Below are the code and all the weights of a small trained network. Each question names an input and a class and asks about switching units off, where a switched-off unit gives its printed mean instead of its output.

import numpy as np


def w(rows, s, z=0):
    codes = np.array(rows[::2]) - 128.0
    scale = np.full(codes.shape[1], s)
    scale[-1] = z or s
    return codes * scale


def f(y):
    return np.maximum(y, 0)


def log_softmax(a):
    a = a - a.max(-1, keepdims=True)
    return a - np.log(np.exp(a).sum(-1, keepdims=True))


def net(x, mask):
    res = np.array(x, float).reshape(1, 4) / 4 @ E
    y = f(res @ A[0][:, :-1].T + A[0][:, -1])
    res = res + np.where(mask, y, B[0][:, -1]) @ B[0][:, :-1]
    return log_softmax(res[-1] @ U[:, :-1].T + U[:, -1])


A, B = {}, {}
E = w([
[192,152,135,171,55,105,99,172,127,124],'x0',
[155,179,91,80,146,149,174,152,115,83],'x1',
[163,147,167,82,146,134,85,101,7,165],'x2',
[150,101,81,118,106,154,103,167,98,84],'x3',
],0.015)
A[0] = w([
[175,102,230,102,171,109,72,122,42,212,177],'n0',
[111,172,104,162,9,135,195,81,164,76,48],'n1',
[167,179,106,101,99,159,66,197,206,137,51],'n2',
[91,135,205,111,186,128,167,41,203,167,163],'n3',
[153,132,81,155,95,129,143,189,203,17,226],'n4',
[81,52,69,155,114,121,10,39,135,73,225],'n5',
[101,118,148,183,172,183,92,132,86,3,249],'n6',
[104,24,81,241,102,60,51,190,217,175,230],'n7',
],0.0067,0.0018)
B[0] = w([
[149,176,129,206,176,197,134,103,99,194,255],'n0',
[73,172,106,144,222,141,148,109,119,124,174],'n1',
[93,114,165,186,178,170,147,150,115,83,167],'n2',
[103,88,179,177,154,208,158,118,221,89,205],'n3',
[58,107,59,127,146,133,173,216,163,72,215],'n4',
[223,121,127,41,79,161,121,180,73,128,191],'n5',
[128,106,91,61,74,166,151,122,83,101,167],'n6',
[33,51,122,140,1,47,82,81,62,234,247],'n7',
],0.0084,0.012)
U = w([
[128,151,113,42,190,160,193,165,169,32,253],'0',
[71,144,78,123,172,178,190,132,119,155,64],'1',
[44,149,183,255,123,100,157,150,175,143,54],'2',
[87,78,143,135,57,68,106,115,105,135,39],'3',
[140,168,177,114,176,92,132,72,188,158,13],'4',
[191,156,146,186,101,172,84,165,91,179,212],'5',
],0.0094,0.0038)

Each question gives the input, the list of numbers given to net, and the class t.
The units are the neurons (one row each of A and B). Each row of codes is followed by its name. A weight is (code - 128) times the scale printed after its matrix; where a second scale follows, it is the last column's (A, B and U).
mask holds one flag per neuron, in row order. A switched-off neuron (its flag False) gives its mean, the last column of its row in B, instead of its output. The means were averaged over made-up inputs and are rounded, as every weight is.
A unit's drop is (log p(t) with every unit on - log p(t) with that unit switched off) / (log p(t) with every unit on - log p(t) with every unit switched off).
The circuit of an input: a set's keep is (log p(t) with only the set's units on - log p(t) with every unit switched off) / (log p(t) with every unit on - log p(t) with every unit switched off). Starting from all 8 units, units are removed one at a time, each time the one whose removal leaves the highest keep (on an exact tie, the one counted first), for as long as the keep stays at least 0.8.
circuit, biggest first: the units of the circuit, biggest drop first
most important unit: the unit with the biggest drop
top k neurons: the k neurons with the biggest drops, biggest first
drop when u is switched off: that unit's drop, to one decimal
input [7,3,0,-2], class 0: circuit, biggest first -> [n7; n0]
input [4,-1,0,2], class 3: most important unit -> n0
input [2,-7,2,-3], class 5: circuit, biggest first -> [n0; n4]
input [4,5,-5,-1], class 0: top 2 neurons -> [n4; n0]
input [-5,-8,-7,1], class 3: top 2 neurons -> [n7; n5]
input [-6,-3,5,-5], class 4: top 3 neurons -> [n4; n7; n2]
input [3,-1,-3,3], class 3: top 3 neurons -> [n7; n0; n3]
input [1,-1,-1,7], class 3: top 4 neurons -> [n0; n3; n7; n1]
input [1,2,-3,4], class 0: top 3 neurons -> [n0; n4; n7]
input [-6,2,3,-8], class 2: top 2 neurons -> [n3; n5]
input [2,5,0,-5], class 0: top 2 neurons -> [n7; n0]
input [1,-4,-3,0], class 3: top 2 neurons -> [n7; n0]
input [-8,5,4,2], class 0: top 2 neurons -> [n7; n0]
input [-7,0,-3,0], class 0: most important unit -> n7
input [-6,-6,-6,5], class 3: drop when n7 is switched off -> 0.3
input [7,-2,-4,8], class 3: drop when n7 is switched off -> 1.5
input [-1,6,0,-7], class 0: drop when n5 is switched off -> -0.1
input [-6,3,-7,-2], class 0: drop when n0 is switched off -> 0.3
